Here is a tiny trained network, its code and every weight. The questions are about switching its units off for an input and a class, where a switched-off unit gives its printed mean instead of its output.

import numpy as np


def w(rows, s, z=0):
    codes = np.array(rows[::2]) - 128.0
    scale = np.full(codes.shape[1], s)
    scale[-1] = z or s
    return codes * scale


def f(y):
    return y / 2 * (1 + np.tanh(0.7978845608 * (y + 0.044715 * y**3)))


def log_softmax(a):
    a = a - a.max(-1, keepdims=True)
    return a - np.log(np.exp(a).sum(-1, keepdims=True))


def net(x, mask):
    res = np.array(x, float).reshape(1, 4) / 4 @ E
    y = f(res @ A[0][:, :-1].T + A[0][:, -1])
    res = res + np.where(mask, y, B[0][:, -1]) @ B[0][:, :-1]
    return log_softmax(res[-1] @ U[:, :-1].T + U[:, -1])


A, B = {}, {}
E = w([
[172,123,132,60,79,162,157,128],'x0',
[175,1,106,92,134,126,24,158],'x1',
[223,159,95,233,196,70,157,168],'x2',
[158,129,157,39,208,38,152,73],'x3',
],0.0095)
A[0] = w([
[205,157,108,168,148,78,206,155,63],'N0',
[115,218,146,169,178,189,157,162,254],'N1',
[55,183,136,170,78,236,117,182,9],'N2',
[69,118,125,183,37,129,144,134,129],'N3',
[237,224,104,148,166,82,133,123,225],'N4',
[111,89,158,148,129,144,97,76,145],'N5',
[72,179,189,80,174,126,176,34,166],'N6',
[104,38,111,67,199,123,76,156,101],'N7',
[164,59,130,171,138,175,153,230,121],'N8',
[164,75,40,151,132,132,133,235,119],'N9',
[105,207,144,179,110,156,203,141,143],'N10',
[141,18,137,89,128,91,3,84,167],'N11',
[214,116,39,181,113,147,90,218,120],'N12',
[85,170,109,88,103,98,177,68,130],'N13',
[165,137,120,160,216,129,194,135,18],'N14',
[54,115,113,186,80,244,130,131,155],'N15',
],0.0066,0.0047)
B[0] = w([
[208,176,110,87,174,189,182,135,194],'N0',
[146,133,150,86,133,145,118,105,240],'N1',
[195,198,165,51,208,214,172,125,200],'N2',
[116,170,100,143,153,163,165,131,183],'N3',
[180,146,75,176,113,178,172,224,254],'N4',
[141,176,147,139,173,165,170,125,145],'N5',
[114,75,200,146,119,52,111,3,230],'N6',
[191,177,102,71,174,181,148,177,194],'N7',
[55,46,156,173,91,49,87,139,184],'N8',
[94,80,144,189,45,56,55,125,195],'N9',
[202,157,104,126,120,198,135,124,222],'N10',
[242,213,100,137,129,200,144,208,249],'N11',
[41,26,153,159,44,67,107,73,221],'N12',
[77,98,144,148,68,51,85,58,183],'N13',
[205,177,157,56,187,155,148,108,159],'N14',
[187,179,72,131,195,241,177,170,231],'N15',
],0.0063,0.0076)
U = w([
[140,138,170,63,186,161,139,110,221],'0',
[133,128,55,131,106,148,149,214,8],'1',
[36,31,196,149,51,2,109,85,170],'2',
],0.0085,0.0014)

Each question gives the input, the list of numbers given to net, and the class t.
The units are the neurons (one row each of A and B). Each row of codes is followed by its name. A weight is (code - 128) times the scale printed after its matrix; where a second scale follows, it is the last column's (A, B and U).
mask holds one flag per neuron, in row order. A switched-off neuron (its flag False) gives its mean, the last column of its row in B, instead of its output. The means were averaged over made-up inputs and are rounded, as every weight is.
A unit's drop is (log p(t) with every unit on - log p(t) with that unit switched off) / (log p(t) with every unit on - log p(t) with every unit switched off).
The circuit of an input: a set's keep is (log p(t) with only the set's units on - log p(t) with every unit switched off) / (log p(t) with every unit on - log p(t) with every unit switched off). Starting from the 12 units with the biggest drops (on a tie, the unit counted first), units are removed one at a time, each time the one whose removal leaves the highest keep (on an exact tie, the one counted first), for as long as the keep stays at least 0.8.
circuit, biggest first: the units of the circuit, biggest drop first
k most important neurons: the k neurons with the biggest drops, biggest first
drop when u is switched off: that unit's drop, to one decimal
input [3,8,5,-1], class 2: circuit, biggest first -> [N12]
input [5,3,4,5], class 1: circuit, biggest first -> [N4, N6]
input [5,7,1,8], class 1: 2 most important neurons -> [N11, N6]
input [3,0,-7,1], class 2: circuit, biggest first -> [N2, N10]
input [5,0,-3,-8], class 0: 2 most important neurons -> [N2, N4]
input [-8,5,1,6], class 1: circuit, biggest first -> [N11, N6]
input [2,0,-3,-7], class 0: 2 most important neurons -> [N2, N4]
input [-4,6,3,-2], class 2: drop when N12 is switched off -> 0.2
input [3,-6,-5,-8], class 0: drop when N4 is switched off -> 0.1
input [3,8,2,-7], class 2: drop when N8 is switched off -> 0.2
